[  8  27  20  20  23   4  18  -1   7   7  -1   5 -18  20  -6  14  -3  -2
  12 -11  -5 -23  14  -4   3   0 -14  19  -3   3 -12  -5  16 -14   5   7
  13  -2  18  12   3 -16   6] : zogog:G
[ 27  25  15   2  11  16  22   6 -13   7 -17   9  -2  21   5  22   1   6
  22 -29   4  -8   5   6   3  21   2   5   5   0  -1  -7 -10 -12  -1  -9
  -5 -31  17  10 -10 -18  12] : zogog:Y
[ -8   5   1  36  14 -23  23  -8  26  -4  11   5 -14  11 -24  -2   5  -2
 -22  -2 -22   7  26   0 -17  29 -23   2   6  26 -17 -23 -21 -20   0  -4
  17  -4   8  31  18  -1  15] : zad:N
[ -1  19   3  16   7  26  -8   2 -12  -8 -13   9   2  10   3  26  -2   0
  21 -21  -8 -14   6   1   1   3  -9   4  -3   5 -10  -5   2 -10  14   7
  17  10  17   7  -4 -15   9] : fefav:X
[ -6  24   4  12   5 -10   8 -12  -4   7 -10   3 -11  21 -10  15  -9 -14
   1  15   0  -3  15  -3  -7  -3   9  15   9  13  -6  -3  12 -13   7  -3
  -6  -3  21  20   8  -9  -3] : zogog:M
[ 45  12  11  11  26  10  17  -4   5  -8 -15  -1 -10  14 -11  17  -6  -3
  14  12  -7   1  19  -9  13  15   6   7  -5   9   1  -3  -3  -6  -7 -18
  -2 -12  21  15  12  -9   2] : zogog:Y
[ -7   5   4   9   0  -7  16  -1  31   9  18  -7  -5  -9 -40  -2  10   2
 -15  -6 -15  -2  25   4   7  18 -11  -1   5  -3   1  -5 -15 -11   5   1
  25  -8   6   1   1   6   8] : zad:E
[ 34  18   6  33  16   7  11   0  17  11  -5  -5  -6 -28   5   9  -4   2
   4 -13   7  -4  16  -4   2  27  -8 -17   8   6  -5  -2  -2  -3 -10  -3
  -8 -20  13  11   4  -8  12] : zogog:Y
[-18  -5 -18  15   1   4  50  -2  41   5  11  -8 -19  -1 -32   2  10   7
  -4  -9 -15   8  22  -4 -11  17 -10   1   5  18   6 -18  -8 -18  14  34
  30  -7  20   4  13   1   2] : zad:W
[ -3  10   5  15  11  -7  10   5  18   7   7   1 -12   1 -21  -4 -18   1
  10   8 -18  -8  10   6  -6  10  -6  18   6  12  -7  -4   3 -20  12   4
   3   6  20  10  22  -2  -6] : zogog:G
[ -8  -7  33  39  -3   3  -9  12  -2  15  13   6   7  -6   9  25   1   8
  -7 -22   5 -11  -3  10 -22   1 -20  -8  -3  19 -30  -5  -7 -15  12  11
   8   9  -3  -8   2 -14  27] : fefav:D
[-14  17   4  23  -1 -23   1  -7  -9  16  -1  10   8  -6   2  -2  16   1
 -19 -13   0 -25  14  22  -6   4  -4  -2   2   5 -18  18  -4 -17   5  -2
   7   2  18  11  -6 -12  18] : zogog:M
[ -3  11   1  11  -6 -22  20   7  19  13   1   3 -15  10 -15   3  -9   5
  12 -13   8  -9   7   8 -10   3   3   5   9  14 -10  -8  21 -13  11   2
  -7  -6  49  22  10  -8  -4] : zogog:G
[-13   4  -9  26  10   0 -18   9 -11  -4  -7   1  20 -17  -7  17  -7  -7
  -3  -5   0 -18   8   6  -4   7 -18 -16  -3   4 -13  -4 -17 -11  -2   1
   3   1  -1   2   1   7  16] : fefav:D
[ -9  16  12   7   0   2   7   4 -11  10  -8   9  13  10   7  10 -12  -4
  -4  17 -11 -25   6   0  18  -2   2  16   8  -7  -2  -5 -10 -18   9  -3
   5 -15  14  16   6  -3  -1] : zogog:M
[-17   1   4 -13  11  18 -10  11 -11  -2  14  12  -2 -10 -13  15 -15  -2
  16 -17 -10   9 -16   9  -2 -12   4  19  -3   1   3  -3   2  -1  14  -2
   4  22  -3  -2 -10  -1  -5] : fefav:H
[  6  18  39  -6   3  -9  -9  -7  28   6  23  -4 -12  -9 -43 -20   5  -1
 -22 -15 -10   6  23  -1   3  12 -25  -2   7  -8   3 -11  -1  -5  11   7
  30  -4  -2  16   5   3   5] : zad:E
[ -2  17   9  14  -4  -5   5   2   0  14   0  10  -4   6 -13  12  -9  -1
  -2 -13  -5 -20  13   1 -10  -3  -8   6   0   6  -3  -2   0 -22  14  11
   5  -8  10   7   6 -12  15] : zogog:M
[  7   0  -1  19  -4   2  -7   4  -7   2   2  -2  -5  12  19   5   1   8
  12 -22   9 -10 -10   8  -3 -10 -16  -5   8  11 -13  -7  11   2   9  15
  -2   3  11   6   3 -21   9] : fefav:X
[-12  -6  -6  21  -2 -22  15  12  44   9  14  19 -30   3 -26  -8   6  13
  -9   4 -22   4  17  -9 -22  20 -10  10  16  16  14 -19   0  -5  18   7
  15  -4  10   9  10  11   7] : zad:W
[-19   9  -5  17  -8   4  -1   8   5  -6  21   0   0   3  -2  10   2   3
  23 -29  -1 -16 -11   7  -3  -6 -21   3 -18  11  -8 -14  17 -21  26  16
  20  22  13   4  -5 -22   3] : fefav:H
[-22  11  14  10   6 -13  24  -4  -6   1  -7  15  -1  -1 -27  18 -10  -8
   3  21 -13 -22  22  -6   0 -10   4  20  -2   3 -13  22  12 -17  23   7
   7  -3  21   7  20  -7   6] : zogog:G
[-13   2   4  31 -18   3 -15  -4   7  -2   6   3 -15   4  14   0  12  18
   7   3 -15 -10   4  -2  -5  -1 -32   6 -12   9 -25 -12  14  -6   8  21
  10  14  18   0  11 -17  17] : fefav:X
[  6   3   7 -10  -1  16  20  -7  29 -12   3  -3 -17  -3 -23  -4  23  -2
 -12 -22 -20  18  10  -4  -4  20  -5   1   2  -3   8  -5  -7   1   2  -1
  24  -8   1   1  -5   0  -4] : zad:W
[ -9  -6  11  17  -3  25   4   1  -3 -15 -15  -3  11  16  -2  17   5  20
  15 -21  -6 -10  -1   1   3  -5  -5  14  -7  -2 -10  -6  10 -17   7   5
  21   5  19  -6  -8 -16  -9] : fefav:D
[ -8  -3  -6  77   1 -16   8  -4  37   7   9  -7 -22  -9 -26 -16   1   5
   0  18 -24  -5  12  -8 -15  15  -4  16   7   6  -4  -4   7  -4   1   6
   4   3   4  11   5   4   4] : zad:W
[-17  -5 -16  26   4  -2   0  -2  -3 -10   8   3   1 -10  -3  49   6  -9
   4 -11   5  -5  -5  11 -16   6 -32  -3   5  19 -21 -15  -5 -23  -2  10
  16   4   3   1  -1 -16  17] : fefav:D
[ 17  18   7  19  16 -10  12   3   4  12   2   5   8   2 -11   6 -21  -1
   1   3  14 -16  16  -4  -4  -2  -4   8  -1  10 -18  -6   6 -11   4   0
  -2   1   8  20   5 -13   9] : zogog:Y
[ -8 -20   2  27   2  20 -15  12  -1   2  10   2  -7 -22  -6  17   6   8
   0 -26 -23 -24   6 -10  -5  11 -19   8  -9  -3 -45 -15  -5 -15  -2  17
  29  16  -9 -23  -3 -17  26] : fefav:H
[ 20  23  17   2  17  -7   9  -7   2  14  -3   6  -5  19 -12   6  -4  -1
  -7 -10   8  -3  20   6   4   2  -2   2   0   7   5  -5   1 -12   2 -11
   4 -10  16  18  10 -13   0] : zogog:Y
[-20 -13 -12   5  -9 -26  22   3  66   0  18   6 -19 -10 -18   0  12   5
 -10  -8 -11  21   7   2 -16  13  -9   6   4   7   0 -15   0 -11  20   6
  17  -5   5  15   1   9   7] : zad:E
[  1  -7   6  28   4  20  -4  -3   0  -2  -7  -9  -1   1   2  13   5   9
  38 -16   5  -5   0  -4  -3   3  -6   6  -7   4 -37  -3  13 -16  -1   7
   5   6  23  -2  -1 -16  15] : fefav:D
[ -1  14  14  28  17  -3  -7  -3   3  11   4 -11   9   1 -21  10  -8  -6
  -3   1  -1 -25  21   5   9  -1  -9   0   0   9 -13   3   0 -17   1   8
   5  -4  10  10   9  44  14] : zogog:Y
[  0 -11   2  20  -3  11 -10  -3   2  25   6  -3 -15   4   5   9   0   2
  16 -17  15   4  -8   0 -11  -5  -6   5  -3  20 -19  -5   8   2  -3 -29
   2  13   8   3  -1 -13   9] : fefav:X
[ 15   4   2   1  19  -3  15 -12  22  -1  16   1 -13  -5 -12 -16  14   6
 -11 -11  -5   5  16  -6 -10  15 -18  10   6   3  -1  -5 -11  11  -7   5
  13  -8   4  14  17  -1   8] : zad:N
[  6   6   0  43  19  -3  20  -2  15   1  -5   6 -12   6 -19  16  12 -15
  -3  -4  -6 -14  24  -2 -12  30 -20 -10   0  23 -18 -22 -13 -18   0   9
  16 -15  22   8   2 -10  31] : zogog:Y

[  6  50 -25 -10   5  -2 -10   4  -9   1 -75 -21 -12  -7  30   3  -1  -1
 -29 -21 -59   0 -12  -2   4  -7 -10  -7 -12  13  35  22   6  -5   2  29
  -5   6   9 -41  -7   8  30] : (19):K
[  6   6  -8   0 -21   8 -17 -26  23  -5 -31   0  -5  -4  -8  11  10 -10
 -14 -24 -43  14  -9 -11 -15 -14  -8  -7 -24   8  19  21   6  15  -4   9
   4 -21   8  -7  -7 -17  53] : (19):K
[  2  60   2   7 -18  -9  -4  -9  11 -13 -71 -11  -7  -2   4   5   3 -15
 -31 -38 -45  -5  -7 -15  -2 -18   9   1  -1   9  30  42  21  -5  27  39
  11   5  19 -15 -26 -10  25] : (19):K
[ 18  46  -8  -4  -4  -8 -31   1   7  -6 -12 -35   3   1   7  15   1 -15
 -34 -18 -43   3   0 -17  -3 -19  -4 -14   5  16  16  39   9  30  -3  43
   4  10  19  -4 -24 -32  33] : (19):K
[ -9 -23   2  -6  70 -25 -19   3  15 -15  -8  26   3   7   9  18 -10   6
  10 -12 -17   2   8 -14   1 -39 -19  -7 -44  10  16  -7   5  -4 -15  -6
   0   5   1  11 -16  22  -3] : (15):F
